Below are the code and all the weights of a small trained network. Each question names an input and a target symbol and asks about switching units off, where a switched-off unit gives its printed mean instead of its output.

import numpy as np


def w(rows, s, z=0):
    codes = np.array(rows[::2]) - 128.0
    scale = np.full(codes.shape[1], s)
    scale[-1] = z or s
    return codes * scale


def softmax(a):
    e = np.exp(a - a.max(-1, keepdims=True))
    return e / e.sum(-1, keepdims=True)


def log_softmax(a):
    a = a - a.max(-1, keepdims=True)
    return a - np.log(np.exp(a).sum(-1, keepdims=True))


def net(x, mask):
    ids = ['Λαγδεζθμσφ'.index(c) for c in x.split()]
    T = len(ids)
    res = E[ids] + P[:T]
    u = 0
    for l in range(3):
        r = res
        for j in range(3):
            rows = slice(3 * j, 3 * j + 3)
            q, k, v = (r @ M[l][rows].T for M in (Q, K, V))
            z = softmax(np.where(np.tri(T) > 0, q @ k.T / 3**0.5, -1e9)) @ v
            o = O[l][rows]
            res = res + np.where(mask[u + j], z, o[:, -1]) @ o[:, :-1]
        u += 3
    return log_softmax(res[-1] @ U[:, :-1].T + U[:, -1])


Q, K, V, O = {}, {}, {}, {}
E = w([
[158,121,113],'Λ',
[126,61,125],'α',
[149,133,131],'γ',
[167,122,212],'δ',
[196,77,188],'ε',
[247,2,126],'ζ',
[46,150,80],'θ',
[59,101,166],'μ',
[111,23,108],'σ',
[148,78,98],'φ',
],0.014)
P = w([
[137,215,111],'0',
[75,88,2],'1',
[83,90,18],'2',
[83,98,29],'3',
[80,98,33],'4',
[77,110,37],'5',
[73,107,34],'6',
],0.0067)
Q[0] = w([
[93,146,201],'0.h1',
[182,56,69],'0.h1',
[84,194,165],'0.h1',
[84,44,48],'0.h2',
[243,158,166],'0.h2',
[160,5,214],'0.h2',
[128,209,150],'0.h3',
[140,160,25],'0.h3',
[165,148,119],'0.h3',
],0.017)
K[0] = w([
[54,121,70],'0.h1',
[177,66,205],'0.h1',
[93,199,57],'0.h1',
[39,174,241],'0.h2',
[243,153,106],'0.h2',
[221,89,254],'0.h2',
[153,75,99],'0.h3',
[137,189,11],'0.h3',
[199,119,106],'0.h3',
],0.016)
V[0] = w([
[81,125,25],'0.h1',
[199,105,81],'0.h1',
[136,120,109],'0.h1',
[205,236,91],'0.h2',
[212,218,26],'0.h2',
[94,92,170],'0.h2',
[158,255,28],'0.h3',
[99,183,131],'0.h3',
[52,91,238],'0.h3',
],0.0074)
O[0] = w([
[49,168,25,168],'0.h1',
[174,79,82,183],'0.h1',
[130,113,113,146],'0.h1',
[136,30,222,2],'0.h2',
[68,1,227,16],'0.h2',
[156,182,85,173],'0.h2',
[37,147,188,69],'0.h3',
[126,217,105,117],'0.h3',
[195,223,43,166],'0.h3',
],0.0069,0.0048)
Q[1] = w([
[17,113,62],'1.h1',
[148,100,87],'1.h1',
[163,177,224],'1.h1',
[76,83,187],'1.h2',
[248,68,170],'1.h2',
[78,121,82],'1.h2',
[140,160,148],'1.h3',
[70,114,79],'1.h3',
[110,39,77],'1.h3',
],0.016)
K[1] = w([
[106,134,28],'1.h1',
[41,120,123],'1.h1',
[254,134,196],'1.h1',
[156,43,111],'1.h2',
[87,94,27],'1.h2',
[97,114,222],'1.h2',
[136,100,99],'1.h3',
[46,179,182],'1.h3',
[134,190,210],'1.h3',
],0.015)
V[1] = w([
[152,159,114],'1.h1',
[129,132,130],'1.h1',
[153,45,90],'1.h1',
[104,156,193],'1.h2',
[110,67,59],'1.h2',
[146,129,114],'1.h2',
[127,72,61],'1.h3',
[128,171,182],'1.h3',
[134,23,2],'1.h3',
],0.0058)
O[1] = w([
[134,147,94,193],'1.h1',
[124,126,124,125],'1.h1',
[173,133,161,151],'1.h1',
[94,107,187,35],'1.h2',
[136,176,57,209],'1.h2',
[141,128,120,152],'1.h2',
[95,42,116,196],'1.h3',
[145,175,133,71],'1.h3',
[63,2,109,255],'1.h3',
],0.0059,0.0029)
Q[2] = w([
[140,155,167],'2.h1',
[73,118,106],'2.h1',
[70,170,181],'2.h1',
[137,91,129],'2.h2',
[182,165,126],'2.h2',
[72,4,122],'2.h2',
[146,140,59],'2.h3',
[159,155,21],'2.h3',
[138,105,66],'2.h3',
],0.021)
K[2] = w([
[121,157,76],'2.h1',
[100,139,192],'2.h1',
[72,214,94],'2.h1',
[193,181,116],'2.h2',
[177,122,99],'2.h2',
[88,230,155],'2.h2',
[109,190,199],'2.h3',
[93,231,247],'2.h3',
[171,197,180],'2.h3',
],0.016)
V[2] = w([
[10,229,68],'2.h1',
[222,220,72],'2.h1',
[158,92,114],'2.h1',
[120,174,117],'2.h2',
[137,195,113],'2.h2',
[73,118,127],'2.h2',
[160,236,122],'2.h3',
[130,85,2],'2.h3',
[242,154,107],'2.h3',
],0.008)
O[2] = w([
[2,131,124,3],'2.h1',
[142,55,60,139],'2.h1',
[152,124,146,196],'2.h1',
[123,167,152,130],'2.h2',
[139,177,160,131],'2.h2',
[55,148,138,128],'2.h2',
[188,199,115,172],'2.h3',
[151,56,13,202],'2.h3',
[209,138,143,147],'2.h3',
],0.0098,0.0077)
U = w([
[137,103,193,178],'Λ',
[141,86,88,97],'α',
[141,130,191,174],'γ',
[195,162,161,210],'δ',
[205,110,150,142],'ε',
[225,80,108,32],'ζ',
[88,128,133,142],'θ',
[167,254,15,126],'μ',
[125,58,29,2],'σ',
[122,63,134,193],'φ',
],0.0061,0.0093)

Each question gives the input, a string of symbols that net reads in full, and the target symbol t.
The units are the heads (3 rows each of Q, K, V and O). Each row of codes is followed by its name. A weight is (code - 128) times the scale printed after its matrix; where a second scale follows, it is the last column's (O and U).
mask holds one flag per head, layer by layer. A switched-off head (its flag False) gives its mean, the last column of its rows in O, instead of its output. The means were averaged over made-up inputs and are rounded, as every weight is.
A unit's drop is (log p(t) with every unit on - log p(t) with that unit switched off) / (log p(t) with every unit on - log p(t) with every unit switched off).
The circuit of an input: a set's keep is (log p(t) with only the set's units on - log p(t) with every unit switched off) / (log p(t) with every unit on - log p(t) with every unit switched off). Starting from all 9 units, units are removed one at a time, each time the one whose removal leaves the highest keep (on an exact tie, the one counted first), for as long as the keep stays at least 0.8.
units of the circuit, in order: the units of the circuit, biggest drop first
unit that matters most: the unit with the biggest drop
heads that matter: for each layer, one digit per head in row order, 1 if its drop is at least 0.15 and else 0, layers parted by /
drop of u: that unit's drop, to one decimal
input δ σ μ δ μ ε, target δ: heads that matter -> 110 / 001 / 001
input σ ζ α φ ζ σ α, target σ: heads that matter -> 000 / 011 / 001
input α σ γ ζ φ, target ζ: units of the circuit, in order -> 2.h1, 0.h1
input μ μ σ μ, target μ: units of the circuit, in order -> 2.h3, 0.h3, 0.h2
input δ μ Λ δ, target δ: heads that matter -> 110 / 001 / 001
input φ σ σ, target φ: units of the circuit, in order -> 0.h3, 0.h2, 2.h3
input μ φ ζ, target μ: units of the circuit, in order -> 2.h3, 0.h3
input δ θ σ γ σ φ ζ, target δ: units of the circuit, in order -> 2.h3, 1.h3, 0.h2
input σ α μ, target σ: units of the circuit, in order -> 2.h3, 1.h3
input δ σ φ γ μ Λ, target δ: units of the circuit, in order -> 2.h3, 0.h1, 1.h3
input μ μ μ α, target μ: units of the circuit, in order -> 2.h3, 1.h3, 0.h3
input σ φ ζ ζ σ, target σ: heads that matter -> 000 / 011 / 001
input ζ δ γ α μ α, target ζ: heads that matter -> 100 / 010 / 101
input δ μ α φ γ μ σ, target δ: units of the circuit, in order -> 2.h3, 0.h1
input μ φ σ, target μ: units of the circuit, in order -> 2.h3, 1.h3, 0.h3
input θ μ μ φ μ φ μ, target θ: heads that matter -> 010 / 010 / 101
input ζ σ Λ, target ζ: units of the circuit, in order -> 2.h1, 0.h1, 2.h3
input δ ζ ζ, target δ: units of the circuit, in order -> 2.h3, 0.h2, 1.h3
input φ α γ φ, target φ: heads that matter -> 011 / 000 / 001
input α φ θ, target θ: heads that matter -> 011 / 000 / 100
input ζ ζ σ Λ σ δ, target ζ: unit that matters most -> 2.h1
input θ φ α, target θ: unit that matters most -> 0.h3
input θ μ Λ, target θ: drop of 2.h1 -> 0.4
